Here is a tiny trained network, its code and every weight. The questions are about switching its units off for an input and a target symbol, where a switched-off unit gives its printed mean instead of its output.

import numpy as np


def w(rows, s, z=0):
    codes = np.array(rows[::2]) - 128.0
    scale = np.full(codes.shape[1], s)
    scale[-1] = z or s
    return codes * scale


def f(y):
    return y / 2 * (1 + np.tanh(0.7978845608 * (y + 0.044715 * y**3)))


def softmax(a):
    e = np.exp(a - a.max(-1, keepdims=True))
    return e / e.sum(-1, keepdims=True)


def log_softmax(a):
    a = a - a.max(-1, keepdims=True)
    return a - np.log(np.exp(a).sum(-1, keepdims=True))


def net(x, mask):
    ids = ['ΔΣΦΨΩβημ'.index(c) for c in x.split()]
    T = len(ids)
    res = E[ids] + P[:T]
    u = 0
    for l in range(3):
        r = res
        for j in range(3):
            rows = slice(2 * j, 2 * j + 2)
            q, k, v = (r @ M[l][rows].T for M in (Q, K, V))
            z = softmax(np.where(np.tri(T) > 0, q @ k.T / 2**0.5, -1e9)) @ v
            o = O[l][rows]
            res = res + np.where(mask[u + j], z, o[:, -1]) @ o[:, :-1]
        u += 3
        y = f(res @ A[l][:, :-1].T + A[l][:, -1])
        res = res + np.where(mask[u : u + 12], y, B[l][:, -1]) @ B[l][:, :-1]
        u += 12
    return log_softmax(res[-1] @ U[:, :-1].T + U[:, -1])


Q, K, V, O, A, B = {}, {}, {}, {}, {}, {}
E = w([
[111,151,30,180],'Δ',
[118,64,107,113],'Σ',
[101,85,30,96],'Φ',
[49,64,160,250],'Ψ',
[152,17,227,137],'Ω',
[173,106,160,95],'β',
[198,102,111,233],'η',
[118,213,155,169],'μ',
],0.012)
P = w([
[170,232,105,139],'0',
[255,36,142,105],'1',
[136,103,36,111],'2',
[141,115,28,107],'3',
[123,172,188,113],'4',
[122,164,138,115],'5',
[117,133,129,125],'6',
[115,127,114,127],'7',
[137,155,106,116],'8',
[102,105,145,150],'9',
[119,132,120,135],'10',
[117,117,98,140],'11',
[110,110,123,147],'12',
],0.01)
Q[0] = w([
[182,117,64,128],'L0H0',
[99,177,192,82],'L0H0',
[105,254,174,84],'L0H1',
[60,102,147,84],'L0H1',
[160,158,72,213],'L0H2',
[247,108,58,142],'L0H2',
],0.0093)
K[0] = w([
[127,155,130,141],'L0H0',
[109,9,132,96],'L0H0',
[140,65,118,1],'L0H1',
[119,41,111,109],'L0H1',
[131,191,60,43],'L0H2',
[133,252,101,54],'L0H2',
],0.0075)
V[0] = w([
[36,161,119,254],'L0H0',
[97,2,97,200],'L0H0',
[217,136,225,56],'L0H1',
[125,121,240,201],'L0H1',
[81,245,141,158],'L0H2',
[59,9,148,212],'L0H2',
],0.0075)
O[0] = w([
[164,167,211,130,225],'L0H0',
[136,201,130,102,244],'L0H0',
[115,47,65,162,13],'L0H1',
[205,103,167,107,225],'L0H1',
[89,96,255,155,79],'L0H2',
[143,226,103,71,253],'L0H2',
],0.0076,0.0044)
A[0] = w([
[58,134,165,186,154],'L0N0',
[192,159,187,215,136],'L0N1',
[180,55,198,68,151],'L0N2',
[239,156,25,200,161],'L0N3',
[255,66,140,145,205],'L0N4',
[83,239,29,230,251],'L0N5',
[96,29,94,50,177],'L0N6',
[93,122,36,30,121],'L0N7',
[112,213,84,9,246],'L0N8',
[155,210,106,161,183],'L0N9',
[171,21,122,227,151],'L0N10',
[37,113,107,191,163],'L0N11',
],0.0066,0.0028)
B[0] = w([
[116,184,116,65,151],'L0N0',
[185,97,250,60,233],'L0N1',
[109,134,24,89,165],'L0N2',
[167,65,241,156,202],'L0N3',
[179,115,132,122,216],'L0N4',
[36,150,196,202,254],'L0N5',
[235,121,169,192,133],'L0N6',
[153,147,163,2,137],'L0N7',
[80,81,51,112,251],'L0N8',
[110,80,191,134,228],'L0N9',
[146,40,143,108,173],'L0N10',
[58,153,67,105,134],'L0N11',
],0.0063,0.0047)
Q[1] = w([
[138,255,66,98],'L1H0',
[102,136,173,197],'L1H0',
[89,150,118,244],'L1H1',
[162,16,66,141],'L1H1',
[16,95,113,190],'L1H2',
[145,154,110,199],'L1H2',
],0.0061)
K[1] = w([
[141,91,106,98],'L1H0',
[127,114,158,172],'L1H0',
[207,8,170,254],'L1H1',
[133,209,196,85],'L1H1',
[124,110,245,31],'L1H2',
[210,12,104,84],'L1H2',
],0.0056)
V[1] = w([
[102,136,99,176],'L1H0',
[80,207,108,161],'L1H0',
[83,130,119,95],'L1H1',
[106,94,19,159],'L1H1',
[135,183,127,134],'L1H2',
[254,47,133,199],'L1H2',
],0.0099)
O[1] = w([
[63,185,149,147,84],'L1H0',
[21,138,76,152,59],'L1H0',
[146,106,82,112,78],'L1H1',
[190,117,71,254,35],'L1H1',
[46,136,92,103,110],'L1H2',
[131,175,207,124,247],'L1H2',
],0.0064,0.012)
A[1] = w([
[80,144,77,82,145],'L1N0',
[65,218,103,138,59],'L1N1',
[103,188,189,123,166],'L1N2',
[147,111,128,61,102],'L1N3',
[159,91,135,147,144],'L1N4',
[89,187,174,131,198],'L1N5',
[117,73,20,142,230],'L1N6',
[173,133,115,54,126],'L1N7',
[141,211,119,124,231],'L1N8',
[94,191,128,212,82],'L1N9',
[68,174,108,181,5],'L1N10',
[77,132,1,125,36],'L1N11',
],0.0088,0.0025)
B[1] = w([
[254,104,120,128,136],'L1N0',
[134,92,181,120,149],'L1N1',
[94,125,120,87,252],'L1N2',
[187,223,73,80,185],'L1N3',
[214,123,193,112,149],'L1N4',
[68,84,139,113,225],'L1N5',
[115,23,196,158,130],'L1N6',
[168,148,46,119,195],'L1N7',
[21,77,28,207,166],'L1N8',
[102,139,81,56,158],'L1N9',
[199,153,159,27,135],'L1N10',
[219,12,76,33,129],'L1N11',
],0.0051,0.013)
Q[2] = w([
[59,144,109,222],'L2H0',
[108,210,140,175],'L2H0',
[85,185,170,143],'L2H1',
[255,105,129,93],'L2H1',
[127,207,160,135],'L2H2',
[131,158,53,95],'L2H2',
],0.0099)
K[2] = w([
[167,130,198,167],'L2H0',
[135,97,174,71],'L2H0',
[215,61,155,111],'L2H1',
[74,193,81,255],'L2H1',
[178,71,116,65],'L2H2',
[139,184,113,155],'L2H2',
],0.0085)
V[2] = w([
[37,147,96,89],'L2H0',
[88,148,116,35],'L2H0',
[182,58,163,157],'L2H1',
[121,2,126,202],'L2H1',
[109,148,135,154],'L2H2',
[111,55,141,97],'L2H2',
],0.0093)
O[2] = w([
[78,196,161,211,22],'L2H0',
[133,136,221,121,203],'L2H0',
[154,80,105,78,212],'L2H1',
[130,2,72,150,7],'L2H1',
[136,174,52,143,51],'L2H2',
[131,75,175,197,177],'L2H2',
],0.0074,0.015)
A[2] = w([
[34,142,141,109,76],'L2N0',
[13,112,106,213,246],'L2N1',
[47,208,118,155,4],'L2N2',
[74,150,254,98,203],'L2N3',
[43,139,84,109,222],'L2N4',
[33,144,147,123,50],'L2N5',
[206,159,168,128,57],'L2N6',
[189,215,113,84,61],'L2N7',
[178,129,177,180,81],'L2N8',
[74,139,120,65,121],'L2N9',
[68,67,65,173,154],'L2N10',
[102,49,113,106,76],'L2N11',
],0.0081,0.0033)
B[2] = w([
[113,146,94,189,155],'L2N0',
[194,107,2,170,131],'L2N1',
[36,160,116,111,157],'L2N2',
[206,105,101,171,254],'L2N3',
[65,110,190,110,131],'L2N4',
[147,144,87,168,156],'L2N5',
[65,95,105,130,180],'L2N6',
[47,73,89,155,177],'L2N7',
[78,106,147,62,151],'L2N8',
[145,191,104,112,156],'L2N9',
[136,70,126,157,142],'L2N10',
[128,145,161,86,164],'L2N11',
],0.0084,0.042)
U = w([
[60,145,142,152,213],'Δ',
[148,138,32,171,190],'Σ',
[48,92,88,161,66],'Φ',
[93,214,78,29,177],'Ψ',
[95,126,56,96,4],'Ω',
[213,199,62,104,120],'β',
[2,122,129,81,201],'η',
[83,119,175,134,37],'μ',
],0.0091,0.0037)

Each question gives the input, a string of symbols that net reads in full, and the target symbol t.
The units are the heads (2 rows each of Q, K, V and O) and the neurons (one row each of A and B). Each row of codes is followed by its name. A weight is (code - 128) times the scale printed after its matrix; where a second scale follows, it is the last column's (O, A, B and U).
mask holds one flag per unit, layer by layer, with each layer's heads first. A switched-off unit (its flag False) gives its mean, the last column of its rows in O or B, instead of its output. The means were averaged over made-up inputs and are rounded, as every weight is.
A unit's drop is (log p(t) with every unit on - log p(t) with that unit switched off) / (log p(t) with every unit on - log p(t) with every unit switched off).
The circuit of an input: a set's keep is (log p(t) with only the set's units on - log p(t) with every unit switched off) / (log p(t) with every unit on - log p(t) with every unit switched off). Starting from the 12 units with the biggest drops (on a tie, the unit counted first), units are removed one at a time, each time the one whose removal leaves the highest keep (on an exact tie, the one counted first), for as long as the keep stays at least 0.8.
units of the circuit, in order: the units of the circuit, biggest drop first
most important unit: the unit with the biggest drop
top k neurons: the k neurons with the biggest drops, biggest first
k most important neurons of layer l: the k neurons of layer l with the biggest drops, biggest first
input Ψ Ω η Ω Ψ β β Ω Ψ Ψ, target Δ: most important unit -> L1H1
input Ψ Ψ Ψ η Ω, target Ψ: units of the circuit, in order -> [L0H2, L0H0, L1H1]
input Ψ Ω Ψ Ψ η β Δ Ψ Ψ Ψ β Ω Σ, target Ψ: 2 most important neurons of layer 1 -> [L1N7, L1N3]
input β η Ψ η η Ψ, target Ω: 2 most important neurons of layer 1 -> [L1N8, L1N4]
input η Ψ Σ Ψ Σ Ψ Ψ Ω Ψ Σ Δ, target β: top 3 neurons -> [L0N1, L2N7, L0N5]
input Φ Ψ β Ψ Ω Ψ, target Φ: top 2 neurons -> [L1N6, L2N3]
input Δ Ω Σ Φ Ψ Ω η Σ Δ μ, target Σ: top 4 neurons -> [L2N1, L0N5, L2N3, L2N5]
input Ψ Δ η η Φ Φ μ, target Δ: top 2 neurons -> [L2N2, L2N3]
input Ω η Σ, target Ω: 4 most important neurons of layer 2 -> [L2N3, L2N7, L2N6, L2N9]
input β β Σ Σ, target β: 2 most important neurons of layer 0 -> [L0N6, L0N7]
input μ Δ Ψ Σ, target μ: top 2 neurons -> [L2N3, L2N9]
input Ω β Σ, target Ω: top 2 neurons -> [L2N3, L2N6]
input Ω Ψ β Σ Σ η Ω Ψ β Φ Ψ, target Ψ: top 2 neurons -> [L2N3, L2N7]
input Ψ Σ Σ μ, target Δ: most important unit -> L2H1
input η Σ β, target η: top 3 neurons -> [L2N3, L2N7, L2N6]
input β Φ Ψ Σ Σ β μ, target Ω: top 2 neurons -> [L2N3, L0N6]
input Φ β η Ψ Ψ η Ψ Σ β Ψ β μ, target Φ: top 2 neurons -> [L2N3, L2N1]
input Ω Ψ Ψ Σ η β Δ Ψ β Ψ β Ψ μ, target Ψ: top 2 neurons -> [L2N7, L2N3]
input Σ Ψ β, target Σ: 2 most important neurons of layer 0 -> [L0N1, L0N5]
input β Ψ η μ, target Ω: most important unit -> L2H0
input β Σ Ω Ψ, target Ω: top 2 neurons -> [L2N3, L0N6]
input β β Φ, target β: 3 most important neurons of layer 2 -> [L2N7, L2N2, L2N11]
input Σ Φ Σ Ψ, target η: top 4 neurons -> [L2N3, L0N5, L0N6, L0N1]
input Ψ Ω β, target Ψ: top 3 neurons -> [L1N3, L2N7, L1N7]
input η Δ β Δ β Ψ β Ψ μ, target β: 3 most important neurons of layer 2 -> [L2N3, L2N7, L2N6]
input μ β Ψ Σ Ψ Ψ Φ Ψ β Δ, target μ: 2 most important neurons of layer 0 -> [L0N10, L0N1]
input Ψ β μ Σ Σ, target β: most important unit -> L0N5
input η Ψ Ψ Σ Ψ β μ Σ η Ψ β Ψ Δ, target β: 3 most important neurons of layer 2 -> [L2N7, L2N3, L2N6]
